What each symbol does to the items:
big h mik
big t zer
big u pep
big q som
big y nal
big c zup
git h dad
git t pes
git u vuz
git q gup
git y som
git c muz
bub h nor
bub t tak
bub u vak
bub q ref
bub y fev
bub c dos
fos h gid
fos t vog
fos u ruv
fos q ped
fos y kab
fos c kun
mel h dit
mel t vak
mel u gam
mel q ruf
mel y mer
mel c dum
kom h sep
kom t puf
kom u fes
kom q kab
kom y rol
kom c zul
fev h dum
fev t far
fev u bep
fev q rel
fev y led
fev c gir
ver h kud
ver t zul
ver u sos
ver q kom
ver y kaz
ver c fes
bam h vaf
bam t nol
bam u tak
bam q bot
bam y sir
bam c zus
led h kad
led t bot
led u ref
led q bem
led y tak
led c bam
mor h vik
mor t gam
mor u nef
mor q mev
mor y das
mor c vir
dos h ruf
dos t sir
dos u fev
dos q tak
dos y gir
dos c rel
pes h git
pes t dav
pes u sov
pes q lam
pes y kud
pes c nus
vog h fos
vog t guz
vog u tek
vog q val
vog y gog
vog c pel
zom h zus
zom t som
zom u fiv
zom q vuz
zom y pep
zom c big
fes h nit
fes t tet
fes u kaz
fes q zul
fes y fos
fes c rol
rur h lam
rur t kun
rur u tud
rur q fos
rur y kom
rur c ruv
sir h dos
sir t fiv
sir u far
sir q mik
sir y gak
sir c tes
sep h sov
sep t kom
sep u nit
sep q tud
sep y sos
sep c ver
pel h kun
pel t zib
pel u gog
pel q guz
pel y vom
pel c nif
peb h sem
peb t mev
peb u maz
peb q dit
peb y nef
peb c mor
nal h rus
nal t vol
nal u git
nal q zed
nal y muz
nal c gup
sov h vuz
sov t sep
sov u zer
sov q nus
sov y bug
sov c kud
nol h bam
nol t vuz
nol u mik
nol q let
nol y fiv
nol c zom
dum h mev
dum t fev
dum u mer
dum q vak
dum y kad
dum c bif
dov h das
dov t vaf
dov u nor
dov q kad
dov y ruf
dov c tik
ped h kaz
ped t val
ped u kun
ped q zod
ped y tek
ped c vog
nor h tuk
nor t bub
nor u mel
nor q tik
nor y dum
nor c ruf
vom h puf
vom t dit
vom u vik
vom q ziz
vom y maz
vom c peb
tud h nus
tud t kab
tud u ver
tud q ruv
tud y fes
tud c kom
mer h vir
mer t bep
mer u dov
mer q bif
mer y tik
mer c kad
tak h bub
tak t mik
tak u rel
tak q zus
tak y far
tak c sir
kud h som
kud t ver
kud u bug
kud q sep
kud y zif
kud c nit
val h ped
val t nef
val u pel
val q maz
val y nif
val c guz
gid h vol
gid t fos
gid u dav
gid q kaz
gid y tud
gid c rur
bep h mer
bep t bem
bep u vaf
bep q gir
bep y ref
bep c led
rus h far
rus t nal
rus u dad
rus q pep
rus y let
rus c bes
gup h bes
gup t lam
gup u muz
gup q vol
gup y sov
gup c pes
zul h ver
zul t sem
zul u rol
zul q puf
zul y ped
zul c tet
sem h zul
sem t peb
sem u zod
sem q vom
sem y val
sem c vik
nit h zer
nit t fes
nit u zif
nit q ver
nit y gid
nit c sos
bes h gak
bes t gup
bes u let
bes q nal
bes y vuz
bes c git
vak h mel
vak t rel
vak u bif
vak q dos
vak y bep
vak c fev
dit h vom
dit t mel
dit u mor
dit q gug
dit y vir
dit c mev
zif h zed
zif t kaz
zif u lam
zif q sos
zif y dav
zif c gid
muf h nef
muf t kad
muf u guf
muf q mer
muf y nor
muf c dov
puf h kom
puf t vom
puf u tet
puf q gog
puf y zod
puf c sem
tuk h nif
tuk t nor
tuk u dit
tuk q guf
tuk y mev
tuk c gug
lam h gup
lam t rur
lam u nus
lam q gid
lam y sep
lam c dav
far h fev
far t rus
far u bem
far q tes
far y bot
far c gak
bug h zup
bug t sos
bug u vol
bug q nit
bug y lam
bug c zif
gak h gir
gak t bes
gak u bot
gak q rus
gak y nol
gak c dad
nif h tek
nif t tuk
nif u vom
nif q zib
nif y peb
nif c ziz
bif h gam
bif t gir
bif u kad
bif q fev
bif y vaf
bif c bep
dav h pes
dav t ruv
dav u sep
dav q rur
dav y ver
dav c tud
tet h fes
tet t vik
tet u ped
tet q sem
tet y vog
tet c zod
guf h zib
guf t tik
guf u gug
guf q dov
guf y mel
guf c nor
tek h ruv
tek t nif
tek u puf
tek q pel
tek y sem
tek c gog
guz h vog
guz t das
guz u nif
guz q nef
guz y ziz
guz c zib
zup h fiv
zup t bug
zup u nal
zup q zer
zup y gup
zup c zed
sos h bug
sos t rol
sos u gid
sos q fes
sos y rur
sos c kaz
das h guz
das t dov
das u tuk
das q muf
das y gug
das c guf
tes h rel
tes t pep
tes u gak
tes q fiv
tes y dad
tes c rus
dad h bem
dad t git
dad u nol
dad q bes
dad y zom
dad c let
rel h vak
rel t tes
rel u gir
rel q sir
rel y bem
rel c far
ruf h gug
ruf t dos
ruf u dum
ruf q bub
ruf y bif
ruf c vak
mik h tak
mik t big
mik u tes
mik q zom
mik y rus
mik c fiv
mev h peb
mev t dum
mev u vir
mev q mel
mev y muf
mev c gam
vaf h dov
vaf t bam
vaf u bub
vaf q led
vaf y dos
vaf c ref
vik h tet
vik t mor
vik u val
vik q peb
vik y guz
vik c maz
gir h bif
gir t gak
gir u led
gir q far
gir y bam
gir c bem
zed h pep
zed t zif
zed u gup
zed q bug
zed y pes
zed c vol
maz h zod
maz t vir
maz u guz
maz q mor
maz y zib
maz c nef
ziz h gog
ziz t gug
ziz u peb
ziz q tuk
ziz y mor
ziz c dit
ruv h dav
ruv t tek
ruv u kom
ruv q kun
ruv y zul
ruv c kab
fiv h sir
fiv t zup
fiv u rus
fiv q big
fiv y bes
fiv c pep
som h zom
som t kud
som u zup
som q sov
som y zed
som c zer
bot h led
bot t let
bot u zus
bot q dad
bot y mik
bot c nol
pep h tes
pep t zed
pep u bes
pep q zup
pep y git
pep c nal
bem h bep
bem t dad
bem u bam
bem q gak
bem y zus
bem c bot
muz h let
muz t nus
muz u som
muz q pes
muz y zer
muz c sov
kun h rur
kun t pel
kun u kab
kun q vog
kun y puf
kun c tek
tik h guf
tik t ref
tik u ruf
tik q vaf
tik y vak
tik c bub
nef h val
nef t muf
nef u zib
nef q vir
nef y tuk
nef c das
zib h pel
zib t guf
zib u ziz
zib q das
zib y dit
zib c tuk
vol h nal
vol t gid
vol u pes
vol q zif
vol y nus
vol c lam
gug h ziz
gug t ruf
gug u mev
gug q nor
gug y gam
gug c mel
vuz h nol
vuz t sov
vuz u big
vuz q muz
vuz y zup
vuz c som
rol h sos
rol t zod
rol u fos
rol q tet
rol y kun
rol c ped
ref h tik
ref t zus
ref u dos
ref q bam
ref y rel
ref c tak
zod h rol
zod t maz
zod u vog
zod q vik
zod y pel
zod c val
kaz h zif
kaz t ped
kaz u rur
kaz q rol
kaz y ruv
kaz c fos
let h bot
let t muz
let u zom
let q git
let y big
let c vuz
zus h ref
zus t zom
zus u sir
zus q nol
zus y tes
zus c mik
gam h mor
gam t bif
gam u muf
gam q dum
gam y dov
gam c mer
vir h maz
vir t mer
vir u das
vir q gam
vir y guf
vir c muf
nus h muz
nus t tud
nus u kud
nus q dav
nus y nit
nus c sep
gog h kab
gog t ziz
gog u sem
gog q nif
gog y vik
gog c vom
kad h muf
kad t led
kad u tik
kad q bep
kad y bub
kad c vaf
zer h big
zer t nit
zer u zed
zer q kud
zer y vol
zer c bug
kab h tud
kab t gog
kab u zul
kab q tek
kab y tet
kab c puf

In the rows, 539 stands for zero.

The rows follow the links: the fewer symbols apart two items are, the more alike their rows tend to be.

Each row is also shifted at random along 6 hidden directions that mean nothing.

Some items, each with a row of numbers:
vuz [ 471  652  551  474  621  509  602  435  489  536  419  519  583  479  492  603  689  488  478  502  478  625  549  600  563  529  452  483  427  511  452  547  442  572  475  424  574  541  664  416  423]
nit [ 785  579  632  633  417  523  430  546  550  546  513  538  520  535  657  482  667  547  631  645  652  550  553  662  507  568  539  586  602  586  674  526  532  491  582  445  474  486  561  646  551]
fev [ 572  579  501  465  713  551  565  544  533  554  540  523  602  562  498  607  467  491  392  438  575  393  617  493  656  427  525  680  426  525  504  599  542  519  500  555  560  609  775  587  576]
som [ 550  693  573  588  586  522  561  454  535  559  452  536  668  543  570  584  640  460  558  560  462  526  497  636  483  625  520  538  470  510  609  591  495  394  429  412  595  461  609  504  524]
tes [ 454  533  690  772  444  552  451  599  558  665  561  684  557  504  449  474  559  514  542  559  617  527  446  530  612  561  444  584  492  638  669  666  519  535  545  553  601  490  439  499  427]
gak [ 603  621  661  507  613  465  413  520  577  517  587  672  373  686  507  513  373  472  489  579  671  500  501  507  626  456  404  583  479  606  617  645  477  566  559  660  500  439  522  564  413]
mor [ 407  426  519  432  491  518  618  670  504  462  606  560  503  493  618  487  458  612  495  578  498  562  550  416  525  487  589  545  538  594  525  482  558  490  552  634  493  516  459  663  596]
vir [ 462  409  563  565  483  530  610  632  532  570  557  590  682  528  511  492  458  625  516  517  472  507  482  400  532  470  483  525  544  606  507  481  583  530  609  600  443  493  476  583  626]
nol [ 479  636  750  562  457  423  469  585  468  566  381  656  459  537  404  534  646  591  466  629  572  593  409  569  504  440  397  541  453  619  508  586  560  542  510  407  488  541  643  550  403]
kom [ 466  506  591  520  459  485  624  492  474  458  545  515  594  505  631  471  638  520  596  510  451  636  560  502  463  594  540  374  563  602  611  473  452  530  493  497  519  447  369  573  510]
guz [ 717  514  493  341  559  501  534  613  456  412  553  446  475  498  635  535  525  692  469  533  562  517  606  532  488  457  615  620  565  581  401  434  610  488  594  501  399  601  647  671  639]
zom [ 564  633  670  550  523  484  497  539  533  584  446  656  410  551  451  553  638  434  514  627  528  621  464  523  505  537  492  466  492  537  659  658  488  628  410  523  672  536  537  605  379]
zup [ 460  623  479  545  647  574  604  384  617  585  496  491  589  614  526  627  578  307  564  493  566  525  658  577  665  534  505  491  479  396  628  572  415  634  493  542  648  537  681  471  491]
kad [ 478  516  526  540  644  556  538  526  450  561  557  493  593  487  366  580  516  605  412  331  529  453  552  491  580  480  548  577  476  578  387  602  605  591  493  493  582  685  610  434  513]
fos [ 559  503  473  455  507  535  644  499  546  486  525  508  573  510  627  515  599  553  624  592  395  695  530  528  446  620  543  365  601  506  508  424  467  573  552  555  517  455  389  515  538]
vaf [ 632  594  391  337  704  594  554  654  501  518  503  558  438  364  531  613  506  700  387  628  394  626  462  574  489  586  605  653  458  497  272  560  591  457  486  572  595  602  618  484  514]
rus [ 409  647  646  423  514  448  492  575  463  491  425  643  292  473  461  543  618  607  463  657  514  723  420  581  493  518  455  488  453  577  417  590  506  584  478  499  563  540  529  474  310]
nor [ 221  459  645  664  497  499  548  513  487  565  593  549  554  640  316  531  428  512  506  328  559  420  505  380  552  468  536  458  534  605  560  622  629  639  494  556  600  644  427  477  514]
gog [ 589  493  402  469  527  588  522  498  591  513  556  400  431  610  527  599  515  540  611  532  595  516  643  577  514  530  674  531  673  394  460  454  646  671  598  553  533  698  614  539  646]
tud [ 763  518  570  470  489  509  531  541  556  476  575  568  455  533  697  465  615  474  614  637  548  649  584  527  497  569  556  438  611  576  699  512  431  597  526  591  541  432  414  704  494]
sos [ 491  482  579  551  413  523  542  540  483  478  565  506  474  417  652  464  690  572  595  545  599  662  624  590  569  570  544  487  566  609  562  479  439  571  582  490  506  503  423  527  452]
muf [ 470  499  607  498  484  471  551  607  575  562  489  630  459  701  406  554  403  541  528  617  473  517  411  390  439  445  515  454  580  508  568  549  650  627  509  623  523  573  524  658  587]
kab [ 323  499  503  577  416  537  650  499  519  524  469  472  635  504  537  541  650  593  647  555  376  655  486  564  403  641  584  371  606  485  478  424  567  530  525  446  524  529  417  437  579]
zod [ 624  521  546  672  442  555  518  516  495  565  500  422  691  567  503  551  629  638  622  474  505  459  500  605  391  597  636  532  652  531  513  484  706  472  552  367  490  634  562  536  695]
vog [ 613  589  563  502  497  474  505  478  511  464  489  446  507  674  524  569  526  584  621  544  488  486  493  583  335  578  647  474  649  494  531  484  692  491  494  434  486  597  547  594  657]
lam [ 394  584  641  613  457  482  464  427  477  453  554  427  524  583  585  515  620  533  587  431  761  484  673  672  649  478  491  593  526  613  546  495  499  498  635  381  399  542  620  441  492]
sep [ 628  558  638  597  403  498  475  526  528  515  496  506  490  548  615  501  688  513  604  595  698  555  625  632  568  491  523  552  584  572  658  500  507  573  599  431  463  546  619  629  522]
gug [ 416  476  551  415  525  463  613  570  550  517  474  566  521  678  422  569  409  576  488  550  521  524  509  394  535  344  443  476  532  510  438  448  603  674  616  609  399  568  630  590  591]
nus [ 484  600  568  596  489  539  433  471  533  451  626  491  416  541  666  491  544  528  624  550  685  548  596  690  582  642  572  588  571  577  589  553  487  436  586  519  514  473  429  447  479]
pes [ 436  619  551  715  463  583  482  488  626  590  545  528  523  567  621  549  588  432  675  636  588  528  536  688  538  690  610  578  577  458  711  598  532  416  512  497  632  491  505  501  555]
vik [ 522  480  555  577  424  532  531  571  509  535  506  408  541  587  518  571  621  548  565  486  617  425  641  540  496  452  674  582  629  495  577  487  679  585  536  417  511  730  712  690  686]
bep [ 600  603  453  372  699  554  547  611  549  528  518  570  422  514  531  623  459  531  409  608  477  519  521  514  533  514  608  644  468  465  474  613  583  499  447  613  645  608  687  628  543]
vak [ 314  513  518  575  565  590  573  598  481  588  536  528  510  441  405  597  556  541  439  445  499  489  531  489  561  543  638  589  482  513  486  640  621  557  422  515  711  716  578  511  510]

Start here and follow the symbols in turn, left to right. Where do you end up?
Answers are names.
[ 478  634  539  578  585  557  584  474  545  590  460  556  602  480  527  587  677  430  536  554  454  602  520  595  541  623  522  487  469  479  599  599  457  530  425  465  682  526  573  475  455]
h t u => vuz
[ 710  447  417  577  484  632  495  598  597  575  590  457  484  535  584  557  552  549  628  575  568  496  596  564  476  610  729  573  692  452  590  522  651  585  550  573  613  670  522  650  675]
y t c c => mel
[ 604  567  502  493  529  496  570  436  541  483  489  439  605  661  520  570  542  567  625  506  461  524  510  566  399  564  565  423  632  479  475  434  614  547  550  460  446  546  537  506  647]
c q t => mor
[ 556  569  603  478  620  494  486  549  489  526  540  568  432  629  370  579  442  540  450  456  503  455  464  440  456  489  584  514  529  560  517  641  654  591  419  558  622  649  546  590  514]
q q c u q => sir
[ 556  672  498  475  518  514  504  437  650  531  403  466  425  707  575  643  574  426  623  682  681  537  622  702  597  450  510  583  565  348  547  462  535  606  623  473  458  573  842  546  577]
u u y c q => sos
[ 816  655  406  549  673  622  543  447  659  627  489  533  668  548  617  607  578  443  595  634  480  564  538  668  559  645  503  567  530  409  569  537  456  502  546  543  582  452  651  472  561]
h h h => led
[ 430  505  507  647  606  609  502  562  637  604  683  632  558  552  563  500  350  459  518  511  656  449  570  513  746  549  465  676  469  564  614  641  460  491  608  721  572  445  476  461  496]
c y t t h => big
[ 660  411  417  522  518  619  550  615  526  526  610  439  560  436  608  528  562  633  536  495  582  508  654  548  564  535  663  623  616  530  463  471  596  562  617  551  513  648  562  593  661]
h h c u c => tet
[ 552  613  349  517  630  639  527  431  693  555  571  502  467  579  645  603  498  411  639  648  574  598  617  685  634  664  569  563  570  351  546  526  443  549  592  634  616  481  559  395  519]
q u q y => gid
[ 467  595  608  638  503  549  530  680  569  634  480  672  612  505  553  550  521  565  490  695  508  480  419  556  539  543  516  703  455  550  623  615  597  339  507  521  559  485  644  632  590]
q y y t => git
[ 639  453  530  430  525  519  586  658  490  474  577  534  580  493  640  497  501  641  478  555  522  508  572  455  514  459  578  599  547  609  516  462  580  469  575  566  432  525  562  714  654]
y y u q => muf
[ 444  478  510  551  527  566  531  594  546  617  509  575  459  546  332  584  489  581  501  522  477  551  445  456  495  519  573  493  568  482  434  582  654  681  502  584  631  687  524  489  526]
h u t => dov
[ 449  685  541  564  607  525  550  399  555  509  511  492  603  595  595  585  569  431  572  514  542  512  565  648  564  604  522  543  479  491  592  561  480  420  482  463  567  473  608  442  517]
u c t => sep
[ 425  404  548  541  486  520  636  607  543  561  554  557  667  571  501  506  457  576  503  490  534  484  552  389  589  408  473  523  532  579  523  458  561  586  626  597  425  530  550  607  629]
t u u => mel
[ 561  400  409  534  616  620  548  572  584  588  656  589  550  508  443  514  354  638  530  474  467  582  471  434  570  579  501  491  576  549  364  523  554  652  647  740  533  527  329  366  528]
y h h y c => dit
[ 438  552  595  592  469  544  482  593  565  622  472  660  420  463  440  533  591  582  519  653  580  656  451  574  605  508  434  556  486  553  476  586  508  628  593  556  552  551  551  436  386]
t h t u u => bes
[ 406  525  539  573  465  507  612  427  506  507  469  415  683  617  484  569  603  562  631  445  466  527  541  562  448  542  542  406  600  496  479  422  600  562  560  409  461  570  549  444  628]
t u h u q => tek
[ 405  396  464  524  411  587  616  672  527  542  531  460  500  445  582  547  611  587  534  563  570  545  649  502  562  483  671  588  595  489  516  456  613  596  577  523  541  692  620  665  650]
h q h q h => zul
